[[-4.92 -1.56  0.13 -2.78]
 [-0.67  0.81 -3.50  6.04]
 [-5.00  8.38 -0.05 -8.24]]
:
[[-0.67  0.81 -3.50]
 [-5.00  8.38 -0.05]]

[[ 0.74 -8.58  3.73  0.55  2.73]
 [ 0.40  1.59 -1.33  0.55 -1.69]
 [ 0.14  1.22  0.60  0.48 -0.20]
 [ 0.50  2.01  2.22  0.64 -0.19]]
:
[[ 0.40  1.59 -1.33]
 [ 0.14  1.22  0.60]]

[[ 0.54  6.26 -1.57 -0.07 -1.23]
 [ 0.00 -1.08 -1.44  2.78  1.39]
 [ 1.44 -0.95  1.57 -2.22 -2.69]
 [ 0.95 -0.03  1.56 -2.43 -0.13]
 [ 0.11 -2.52 -1.96  0.87 -5.55]]
:
[[ 0.00 -1.08 -1.44]
 [ 1.44 -0.95  1.57]]

[[-1.75 -0.63  8.06]
 [ 5.28 -0.62 -3.09]
 [ 1.12  7.38 -6.74]
 [-0.47 -5.76  5.50]
 [ 3.71 -3.32 -1.01]]
:
[[ 5.28 -0.62 -3.09]
 [ 1.12  7.38 -6.74]]

[[ 2.39  3.80  0.96]
 [-3.38 -5.74  2.55]
 [ 4.95  4.09 -7.16]
 [-2.79 -5.65  2.89]
 [-1.44  1.73  0.03]]
:
[[-3.38 -5.74  2.55]
 [ 4.95  4.09 -7.16]]

[[ 2.76 -1.66  4.69  4.91]
 [ 3.25  0.66  1.34 -6.00]
 [ 2.91  0.05  0.55 -6.48]
 [ 3.17  1.18  1.40 -5.78]
 [ 4.25  3.37  5.12  1.65]]
:
[[3.25 0.66 1.34]
 [2.91 0.05 0.55]]

[[ 4.40  1.62  4.47]
 [ 6.83  0.14 -6.17]
 [ 3.37  2.08  2.54]
 [-6.71  8.15 -6.96]]
:
[[ 6.83  0.14 -6.17]
 [ 3.37  2.08  2.54]]

[[ 5.99  4.14 -1.32  1.33]
 [-2.25 -0.58 -3.21  0.45]
 [-6.66  3.97 -4.47 -1.04]
 [ 6.68  3.75  5.30  4.45]]
:
[[-2.25 -0.58 -3.21]
 [-6.66  3.97 -4.47]]

[[-3.38 -3.15  2.55  3.15 -3.33]
 [-3.87 -3.88  4.13  6.43 -3.92]
 [-4.05 -3.94  3.53  6.16 -4.13]
 [-2.26 -2.09 -6.26  0.56 -2.60]]
:
[[-3.87 -3.88  4.13]
 [-4.05 -3.94  3.53]]
---
[[-3.43  2.04 -4.40]
 [-0.05 -5.91  1.28]
 [ 5.66 -6.87 -4.42]
 [-7.28  8.83  2.10]]
:
[-3.43 -5.91 -4.42]

[[ 4.21  0.58]
 [-7.22  6.94]
 [ 4.46 -1.34]
 [ 5.68 -1.49]]
:
[4.21 6.94]

[[-5.81 -6.99  6.11]
 [ 6.22 -5.22  3.01]
 [ 4.71  3.39 -6.44]
 [ 6.94 -6.80 -6.51]
 [ 6.60  6.68 -6.10]]
:
[-5.81 -5.22 -6.44]

[[-0.68  1.36 -6.23]
 [-5.14  6.63 -4.42]
 [-2.78  6.38 -5.36]
 [ 6.75  7.82  6.46]
 [ 5.68 -6.77  3.54]]
:
[-0.68  6.63 -5.36]

[[-3.14  3.38 -2.28  0.37  1.76]
 [ 2.02 -1.48 -3.46 -1.39  2.13]
 [ 5.15 -4.54 -2.90  5.92 -0.21]
 [ 0.18  7.17  7.42  0.44 -6.82]
 [ 5.91 -3.68 -2.77  6.15 -2.84]]
:
[-3.14 -1.48 -2.90  0.44 -2.84]

[[ 7.26 -7.13]
 [ 1.87  0.27]
 [-1.38 -6.39]
 [ 7.63 -7.45]]
:
[7.26 0.27]
---
[[ 3.52 -6.02]
 [ 5.36 -6.78]
 [ 5.73 -3.02]
 [ 1.47 -4.88]
 [ 5.08 -6.86]
 [-1.55  1.81]
 [-6.32  6.41]
 [ 3.96 -7.22]
 [-3.14  1.93]
 [ 5.84  0.09]
 [-4.45 -2.20]
 [ 4.85 -6.10]]
:
[[ 3.52 -6.02]
 [ 5.73 -3.02]
 [ 5.08 -6.86]
 [-6.32  6.41]
 [-3.14  1.93]
 [-4.45 -2.20]]

[[-4.06  0.08 -1.97 -3.91 -6.65  6.26  6.49  4.86]
 [-0.20  5.11 -5.11 -1.39 -5.38 -4.36  4.03 -1.45]
 [-3.17  2.63  0.37 -1.35 -1.42  6.16 -2.52  2.03]
 [-1.86 -6.51  1.89 -6.92  6.17 -2.22 -5.33 -3.84]]
:
[[-4.06  0.08 -1.97 -3.91 -6.65  6.26  6.49  4.86]
 [-3.17  2.63  0.37 -1.35 -1.42  6.16 -2.52  2.03]]

[[ 2.67 -5.36 -4.40  7.49  4.48  0.02]
 [ 1.43  0.01  1.42  3.41  5.03 -8.27]
 [ 1.42  1.61 -0.28  1.66 -1.31  5.92]
 [-1.53 -6.60 -0.78 -1.42 -1.83 -4.47]
 [-0.47  1.65 -3.17  0.82  6.15 -1.47]]
:
[[ 2.67 -5.36 -4.40  7.49  4.48  0.02]
 [ 1.42  1.61 -0.28  1.66 -1.31  5.92]
 [-0.47  1.65 -3.17  0.82  6.15 -1.47]]

[[ 0.75 -0.05 -5.63 -3.93  2.72 -1.97  0.90 -2.10  0.72  2.84]
 [ 1.04  0.57 -5.93 -4.55  2.60 -3.04  0.44 -2.04  0.40  2.64]
 [ 3.93  1.34 -7.23 -4.63  1.34 -1.69  0.59 -1.41 -1.89  2.13]]
:
[[ 0.75 -0.05 -5.63 -3.93  2.72 -1.97  0.90 -2.10  0.72  2.84]
 [ 3.93  1.34 -7.23 -4.63  1.34 -1.69  0.59 -1.41 -1.89  2.13]]

[[-1.15  2.97  0.96]
 [-3.15 -4.81  4.01]
 [ 7.03 -4.17 -4.42]
 [ 0.14 -0.81 -1.63]
 [ 5.07 -4.18 -1.22]
 [-0.89  2.02  2.54]]
:
[[-1.15  2.97  0.96]
 [ 7.03 -4.17 -4.42]
 [ 5.07 -4.18 -1.22]]

[[-2.03  7.59 -3.18  3.03]
 [ 7.72 -2.25 -5.85  0.96]]
:
[[-2.03  7.59 -3.18  3.03]]

[[ 2.72 -6.09 -4.42 -3.64 -0.60 -1.75 -5.39 -0.52 -4.20]
 [-0.98  5.44  3.42  2.20  0.36  1.09  3.64  0.31  3.12]
 [ 3.14 -1.08 -0.02 -3.47 -0.82 -1.82 -4.52 -0.22 -0.40]
 [ 4.35  1.34 -0.77 -2.18  0.37  0.00 -2.38 -0.56 -1.12]
 [-2.78 -1.17  0.88 -1.65  0.77 -0.47 -3.07  0.11  1.11]
 [-2.52 -1.13  2.08  4.32 -1.72  0.33  5.55  0.75  2.01]
 [ 0.08 -0.93 -2.52 -1.25  1.18  0.35 -1.86 -0.40 -2.15]
 [ 5.69 -1.33 -1.73 -1.53 -0.82 -0.35 -1.62 -0.53 -2.17]
 [ 2.05 -4.89  1.74 -3.50 -0.15 -0.61 -6.33 -0.24  1.32]
 [-4.22 -4.08  0.74 -1.14  0.21 -0.77 -3.02  0.32  1.12]]
:
[[ 2.72 -6.09 -4.42 -3.64 -0.60 -1.75 -5.39 -0.52 -4.20]
 [ 3.14 -1.08 -0.02 -3.47 -0.82 -1.82 -4.52 -0.22 -0.40]
 [-2.78 -1.17  0.88 -1.65  0.77 -0.47 -3.07  0.11  1.11]
 [ 0.08 -0.93 -2.52 -1.25  1.18  0.35 -1.86 -0.40 -2.15]
 [ 2.05 -4.89  1.74 -3.50 -0.15 -0.61 -6.33 -0.24  1.32]]

[[-0.34 -0.73 -0.65  0.05  2.12 -1.51]
 [ 0.25 -0.79  2.33  0.31 -5.60  5.53]
 [ 1.06 -1.29  1.76  0.74 -0.44 -0.16]
 [-3.11 -3.11 -2.88 -0.42  1.43  0.91]
 [ 1.50  0.03  1.57  0.67 -1.10  0.26]
 [ 0.04 -0.77  0.19  0.20  0.29 -0.09]
 [ 0.84  0.69  2.51 -0.07 -6.48  5.70]
 [-1.00  0.14 -3.06 -0.28  6.94 -6.29]
 [-1.09 -0.56 -0.29 -0.29 -0.88  1.35]
 [ 0.11 -0.24  0.62 -0.04 -2.90  2.77]
 [-0.07 -0.19  1.02  0.03 -1.97  1.85]]
:
[[-0.34 -0.73 -0.65  0.05  2.12 -1.51]
 [ 1.06 -1.29  1.76  0.74 -0.44 -0.16]
 [ 1.50  0.03  1.57  0.67 -1.10  0.26]
 [ 0.84  0.69  2.51 -0.07 -6.48  5.70]
 [-1.09 -0.56 -0.29 -0.29 -0.88  1.35]
 [-0.07 -0.19  1.02  0.03 -1.97  1.85]]

[[3.08 4.30]
 [6.74 2.73]
 [7.67 5.16]]
:
[[3.08 4.30]
 [7.67 5.16]]
---
[[ 1.75  0.86  0.52  0.16  1.36]
 [ 4.00  4.04  2.46  0.76  6.40]
 [-0.25  3.73  2.28  0.70  5.92]]
:
[1.75 4.04 2.28]

[[ 0.43  1.20  0.81  2.04]
 [ 2.59  5.51  2.86 -2.48]
 [-0.57 -6.90 -6.28 -1.72]
 [ 1.90  0.93 -0.53 -2.24]
 [ 4.01  5.20  2.72 -2.81]]
:
[ 0.43  5.51 -6.28 -2.24]

[[ 0.80 -2.42  7.05  0.62  6.15]
 [-3.40 -2.36  0.41 -0.25 -1.79]]
:
[ 0.80 -2.36]

[[ 0.74 -2.44  1.42]
 [ 2.40  8.04  2.02]]
:
[0.74 8.04]

[[ 7.73 -2.06]
 [-0.26  0.00]
 [ 4.31 -1.11]
 [-1.56  0.38]
 [ 6.82 -1.71]]
:
[7.73 0.00]

[[ 0.37 -0.44  0.32  0.27 -0.34]
 [-0.23  0.51 -0.54  0.60  0.74]
 [-0.20  4.70 -7.17 -0.76  1.90]]
:
[ 0.37  0.51 -7.17]
